Below is a small trained network, with its code and all its weights. Each question gives an input and a class and asks what happens when units are switched off, that is, made to give their printed mean instead of their output.

import numpy as np


def w(rows, s, z=0):
    codes = np.array(rows[::2]) - 128.0
    scale = np.full(codes.shape[1], s)
    scale[-1] = z or s
    return codes * scale


def f(y):
    return y / 2 * (1 + np.tanh(0.7978845608 * (y + 0.044715 * y**3)))


def log_softmax(a):
    a = a - a.max(-1, keepdims=True)
    return a - np.log(np.exp(a).sum(-1, keepdims=True))


def net(x, mask):
    res = np.array(x, float).reshape(1, 6) / 4 @ E
    y = f(res @ A[0][:, :-1].T + A[0][:, -1])
    res = res + np.where(mask, y, B[0][:, -1]) @ B[0][:, :-1]
    return log_softmax(res[-1] @ U[:, :-1].T + U[:, -1])


A, B = {}, {}
E = w([
[108,104,74,223],'x0',
[191,246,168,178],'x1',
[166,34,158,200],'x2',
[35,137,170,153],'x3',
[151,167,12,96],'x4',
[141,172,31,143],'x5',
],0.012)
A[0] = w([
[154,225,189,37,130],'neuron 1',
[210,99,133,2,168],'neuron 2',
[254,144,131,241,253],'neuron 3',
[172,49,122,57,149],'neuron 4',
[139,73,100,55,155],'neuron 5',
[35,100,100,170,245],'neuron 6',
],0.0087,0.0042)
B[0] = w([
[73,226,176,136,222],'neuron 1',
[205,174,180,53,208],'neuron 2',
[166,146,79,254,246],'neuron 3',
[213,70,144,101,183],'neuron 4',
[180,92,93,53,180],'neuron 5',
[60,31,74,94,201],'neuron 6',
],0.0084,0.012)
U = w([
[77,252,168,80,164],'0',
[150,119,215,181,242],'1',
[234,130,153,47,88],'2',
[65,41,190,113,32],'3',
[91,127,16,58,129],'4',
[146,73,80,177,229],'5',
[217,209,52,176,3],'6',
],0.012,0.0044)

Each question gives the input, the list of numbers given to net, and the class t.
The units are the neurons (one row each of A and B). Each row of codes is followed by its name. A weight is (code - 128) times the scale printed after its matrix; where a second scale follows, it is the last column's (A, B and U).
mask holds one flag per neuron, in row order. A switched-off neuron (its flag False) gives its mean, the last column of its row in B, instead of its output. The means were averaged over made-up inputs and are rounded, as every weight is.
A unit's drop is (log p(t) with every unit on - log p(t) with that unit switched off) / (log p(t) with every unit on - log p(t) with every unit switched off).
The circuit of an input: a set's keep is (log p(t) with only the set's units on - log p(t) with every unit switched off) / (log p(t) with every unit on - log p(t) with every unit switched off). Starting from all 6 units, units are removed one at a time, each time the one whose removal leaves the highest keep (on an exact tie, the one counted first), for as long as the keep stays at least 0.8.
circuit, biggest first: the units of the circuit, biggest drop first
top k neurons: the k neurons with the biggest drops, biggest first
drop when u is switched off: that unit's drop, to one decimal
input [-7,0,0,-7,7,6], class 2: circuit, biggest first	[neuron 2]
input [5,2,-1,7,2,-6], class 3: circuit, biggest first	[neuron 3; neuron 6]
input [-7,6,7,5,-2,6], class 6: top 2 neurons	[neuron 3; neuron 6]
input [5,-6,3,-6,5,-4], class 2: circuit, biggest first	[neuron 4; neuron 5]
input [1,2,8,1,-7,2], class 5: top 2 neurons	[neuron 3; neuron 1]
input [-7,-4,1,4,0,-3], class 2: circuit, biggest first	[neuron 2; neuron 4]
input [-5,-7,6,1,-3,6], class 2: circuit, biggest first	[neuron 4; neuron 5]
input [-5,-1,-1,0,-5,3], class 0: top 2 neurons	[neuron 1; neuron 3]
input [0,3,-3,0,3,-1], class 0: circuit, biggest first	[neuron 3; neuron 1]
input [-7,3,7,-8,-3,5], class 6: drop when neuron 3 is switched off	2.8
input [6,-8,1,-6,1,-5], class 2: drop when neuron 3 is switched off	0.4
input [1,-6,-6,-8,1,8], class 2: drop when neuron 3 is switched off	0.0
input [-6,7,3,-1,-5,3], class 6: drop when neuron 6 is switched off	0.1
input [-4,5,3,-2,1,-3], class 6: circuit, biggest first	[neuron 3]
